[[ -3  -3  -7 -15 -11   5]
 [  0 -17   0  -3 -12 -42]
 [-42 -39  -2  -2  -9  44]
 [-48 -48  -3  -4  17  71]
 [-10  19   5   5   5 -12]]
->
[[-48 -48  -3  -4  17  71]
 [-42 -39  -2  -2  -9  44]
 [  0 -17   0  -3 -12 -42]
 [ -3  -3  -7 -15 -11   5]
 [-10  19   5   5   5 -12]]

[[ -5 -17   7   5   4  -1   6  -5  -2  33   8  32   9  34]
 [-18 -16  -3  15   1  -7  19 -30  -4   3 -18  13 -15   1]
 [ 36   4   2  21  14  -6  37   4   6 -19  42  10  12  52]
 [ -2  38   1 -16  -6   4 -16  16   2 -26  11 -11   2 -11]
 [ -1   7  -1   4   4  13   0   0  -2  17  19  43  -2   4]]
->
[[ -5 -17   7   5   4  -1   6  -5  -2  33   8  32   9  34]
 [-18 -16  -3  15   1  -7  19 -30  -4   3 -18  13 -15   1]
 [ 36   4   2  21  14  -6  37   4   6 -19  42  10  12  52]
 [ -1   7  -1   4   4  13   0   0  -2  17  19  43  -2   4]
 [ -2  38   1 -16  -6   4 -16  16   2 -26  11 -11   2 -11]]

[[-43   5 -21  35  56]
 [ -8  -2 -10  -2  -1]
 [-53  64 -56  34 -10]
 [-13   4 -15   3   2]
 [  5 -22   4 -23  -2]
 [ 27 -27  19 -38 -24]
 [ 20 -19   6 -41 -31]
 [ -2  -3  -5  -6  -6]
 [ -7  -1 -10  -6  -6]]
->
[[ 27 -27  19 -38 -24]
 [  5 -22   4 -23  -2]
 [ 20 -19   6 -41 -31]
 [ -2  -3  -5  -6  -6]
 [ -8  -2 -10  -2  -1]
 [ -7  -1 -10  -6  -6]
 [-13   4 -15   3   2]
 [-43   5 -21  35  56]
 [-53  64 -56  34 -10]]

[[-51  18  15 -26 -16   3   0   8  10 -12 -13  -8  -8   0  10]
 [  0  -4 -25  -6 -10 -19 -19 -34  -9  16  14   4   8   9  36]
 [ -1  -2 -16 -12  -6 -11 -11 -22  -5   8  13   0   6   5  26]
 [  0  31  24 -12 -22   3  10  24 -12  -4 -61 -19  -5  18  13]
 [  0  -1 -12 -14 -13  13  -9  11  -6  44  10  20  37  14 -43]
 [  0   1 -23   1  26  -1   9  12 -12 -29   3  -5 -11  -1 -17]]
->
[[  0  -4 -25  -6 -10 -19 -19 -34  -9  16  14   4   8   9  36]
 [ -1  -2 -16 -12  -6 -11 -11 -22  -5   8  13   0   6   5  26]
 [  0  -1 -12 -14 -13  13  -9  11  -6  44  10  20  37  14 -43]
 [  0   1 -23   1  26  -1   9  12 -12 -29   3  -5 -11  -1 -17]
 [-51  18  15 -26 -16   3   0   8  10 -12 -13  -8  -8   0  10]
 [  0  31  24 -12 -22   3  10  24 -12  -4 -61 -19  -5  18  13]]

[[ 14  30 -33  17 -19  24  -7  12 -18   6 -36 -30   9  26 -17]
 [-13  -4  16 -62   7 -14   6 -34  11  -6  -5  10  26  -4 -18]
 [  5  16  -7  -9  14   4  -3  14   9  15  -6 -12   6  -2  44]
 [  7  28 -33  17 -21  19  -4   9 -19   8 -34 -33   8  24 -11]
 [-20  17 -14 -27  50 -40 -17 -11  24  11   2 -14  28 -13  -8]]
->
[[-13  -4  16 -62   7 -14   6 -34  11  -6  -5  10  26  -4 -18]
 [  5  16  -7  -9  14   4  -3  14   9  15  -6 -12   6  -2  44]
 [-20  17 -14 -27  50 -40 -17 -11  24  11   2 -14  28 -13  -8]
 [  7  28 -33  17 -21  19  -4   9 -19   8 -34 -33   8  24 -11]
 [ 14  30 -33  17 -19  24  -7  12 -18   6 -36 -30   9  26 -17]]

[[-45  23   5  71]
 [-30  44 -64   1]
 [ 27 -38  64  -2]]
->
[[ 27 -38  64  -2]
 [-45  23   5  71]
 [-30  44 -64   1]]

[[-46  62  21 -42 -11   4  25  -3  11]
 [-20 -39  23  49 -15  62 -26  30  59]]
->
[[-20 -39  23  49 -15  62 -26  30  59]
 [-46  62  21 -42 -11   4  25  -3  11]]
